Below is a small trained network, with its code and all its weights. Each question gives an input and a target symbol and asks what happens when units are switched off, that is, made to give their printed mean instead of their output.

import numpy as np


def w(rows, s, z=0):
    codes = np.array(rows[::2]) - 128.0
    scale = np.full(codes.shape[1], s)
    scale[-1] = z or s
    return codes * scale


def f(y):
    return np.maximum(y, 0)


def softmax(a):
    e = np.exp(a - a.max(-1, keepdims=True))
    return e / e.sum(-1, keepdims=True)


def log_softmax(a):
    a = a - a.max(-1, keepdims=True)
    return a - np.log(np.exp(a).sum(-1, keepdims=True))


def net(x, mask):
    ids = ['αβζηθλμξπσφω'.index(c) for c in x.split()]
    T = len(ids)
    res = E[ids] + P[:T]
    q, k, v = (res @ M[0].T for M in (Q, K, V))
    z = softmax(np.where(np.tri(T) > 0, q @ k.T / 2**0.5, -1e9)) @ v
    res = res + np.where(mask[0], z, O[0][:, -1]) @ O[0][:, :-1]
    y = f(res @ A[0][:, :-1].T + A[0][:, -1])
    res = res + np.where(mask[1:17], y, B[0][:, -1]) @ B[0][:, :-1]
    return log_softmax(res[-1] @ U[:, :-1].T + U[:, -1])


Q, K, V, O, A, B = {}, {}, {}, {}, {}, {}
E = w([
[155,122,137,135,131],'α',
[186,114,143,149,145],'β',
[124,153,125,2,171],'ζ',
[167,100,157,153,119],'η',
[95,128,80,151,128],'θ',
[160,135,141,101,157],'λ',
[137,70,125,97,153],'μ',
[212,186,134,97,216],'ξ',
[67,133,89,87,132],'π',
[117,192,161,101,139],'σ',
[127,180,104,157,194],'φ',
[124,148,153,231,91],'ω',
],0.026)
P = w([
[214,122,114,71,112],'0',
[158,167,78,84,112],'1',
[189,106,135,107,131],'2',
[124,193,66,85,153],'3',
[163,96,145,129,145],'4',
[113,181,89,115,171],'5',
[148,88,156,159,162],'6',
[99,170,115,145,190],'7',
[127,81,172,182,176],'8',
[87,163,134,160,228],'9',
[97,72,189,207,198],'10',
[71,142,154,155,254],'11',
],0.011)
Q[0] = w([
[195,84,204,138,1],'h1',
[125,90,203,113,6],'h1',
],0.0083)
K[0] = w([
[122,158,60,143,77],'h1',
[230,42,98,2,95],'h1',
],0.007)
V[0] = w([
[82,179,249,95,54],'h1',
[231,107,66,3,5],'h1',
],0.0058)
O[0] = w([
[2,176,233,171,18,5],'h1',
[93,106,186,195,213,39],'h1',
],0.0078,0.0024)
A[0] = w([
[104,11,160,69,109,109],'n1',
[138,127,86,42,58,182],'n2',
[61,151,70,146,113,61],'n3',
[54,111,127,56,178,198],'n4',
[151,215,59,153,155,105],'n5',
[175,177,186,126,118,214],'n6',
[120,73,47,196,114,115],'n7',
[72,205,31,107,135,172],'n8',
[142,116,220,105,196,127],'n9',
[136,89,135,71,94,254],'n10',
[169,60,58,103,127,92],'n11',
[215,105,100,180,172,104],'n12',
[119,130,94,165,115,126],'n13',
[203,124,132,143,111,66],'n14',
[139,13,149,149,110,116],'n15',
[140,88,114,193,140,105],'n16',
],0.011,0.0061)
B[0] = w([
[126,239,137,141,151,153],'n1',
[176,136,163,170,82,193],'n2',
[135,163,216,131,170,144],'n3',
[110,123,103,156,141,237],'n4',
[151,168,160,114,51,222],'n5',
[130,109,179,160,121,228],'n6',
[189,118,129,45,197,162],'n7',
[122,77,136,177,137,239],'n8',
[79,129,134,26,146,235],'n9',
[148,105,148,230,148,199],'n10',
[115,198,41,130,89,187],'n11',
[96,80,123,104,96,255],'n12',
[191,45,158,109,137,146],'n13',
[15,130,112,115,21,163],'n14',
[51,238,115,96,2,163],'n15',
[132,113,89,76,99,169],'n16',
],0.0074,0.0094)
U = w([
[89,100,162,116,130,82],'α',
[75,75,127,89,99,37],'β',
[115,177,163,101,214,111],'ζ',
[53,160,184,109,92,20],'η',
[167,12,82,127,184,49],'θ',
[185,31,183,93,195,254],'λ',
[51,204,90,111,157,88],'μ',
[182,162,169,38,143,10],'ξ',
[61,110,111,190,194,222],'π',
[73,235,229,171,162,148],'σ',
[179,204,101,164,95,140],'φ',
[186,148,233,254,85,186],'ω',
],0.0095,0.0046)

Each question gives the input, a string of symbols that net reads in full, and the target symbol t.
The units are the heads (2 rows each of Q, K, V and O) and the neurons (one row each of A and B). Each row of codes is followed by its name. A weight is (code - 128) times the scale printed after its matrix; where a second scale follows, it is the last column's (O, A, B and U).
mask holds one flag per unit, heads first, then neurons. A switched-off unit (its flag False) gives its mean, the last column of its rows in O or B, instead of its output. The means were averaged over made-up inputs and are rounded, as every weight is.
A unit's drop is (log p(t) with every unit on - log p(t) with that unit switched off) / (log p(t) with every unit on - log p(t) with every unit switched off).
The circuit of an input: a set's keep is (log p(t) with only the set's units on - log p(t) with every unit switched off) / (log p(t) with every unit on - log p(t) with every unit switched off). Starting from the 12 units with the biggest drops (on a tie, the unit counted first), units are removed one at a time, each time the one whose removal leaves the highest keep (on an exact tie, the one counted first), for as long as the keep stays at least 0.8.
circuit, biggest first: the units of the circuit, biggest drop first
top k neurons: the k neurons with the biggest drops, biggest first
input ζ λ η β ω φ ζ θ, target φ: circuit, biggest first => h1; n9
input β λ φ ζ ω ζ σ λ ξ, target ξ: circuit, biggest first => n9; n5
input ω ξ β λ η ζ α φ ζ φ α θ, target φ: top 3 neurons => n11; n5; n2
input β φ ω μ φ β θ, target θ: circuit, biggest first => n7; h1; n13
input μ μ ζ ω β ζ λ λ φ λ ω θ, target ω: circuit, biggest first => h1; n2; n8; n9
input μ λ λ μ ζ μ, target μ: circuit, biggest first => n11; n1; n6
input η σ λ λ π φ λ ξ, target φ: top 2 neurons => n11; n5
input π π μ θ η ζ λ π, target π: circuit, biggest first => n8; n4
input ζ σ λ ω λ σ ξ λ φ η ω α, target ω: circuit, biggest first => h1; n9; n2; n10
input λ ζ σ, target σ: top 2 neurons => n12; n6
input λ θ λ θ λ ζ ζ ξ, target ξ: circuit, biggest first => n5; h1
input ω θ λ α ζ σ ω α μ λ φ λ, target φ: circuit, biggest first => h1; n11; n2
input π λ η φ λ ξ σ φ α β, target φ: circuit, biggest first => h1; n11
input λ μ ζ θ φ η ω φ, target ω: circuit, biggest first => n8; n5; n9
input λ μ μ β π φ φ ω π λ, target ω: top 3 neurons => n2; n9; n10
input λ θ ζ φ φ π, target φ: top 2 neurons => n11; n2
input σ μ ζ ξ ζ σ β ξ, target σ: top 2 neurons => n6; n5
input μ ζ σ ζ, target σ: top 2 neurons => n2; n12
input λ μ β θ π π φ, target φ: top 2 neurons => n5; n11
input β β λ β σ ω θ φ ω ζ, target ω: top 2 neurons => n2; n10
input α η ζ, target ζ: top 3 neurons => n1; n9; n12
input φ π β λ α φ ω μ μ, target μ: top neuron => n15
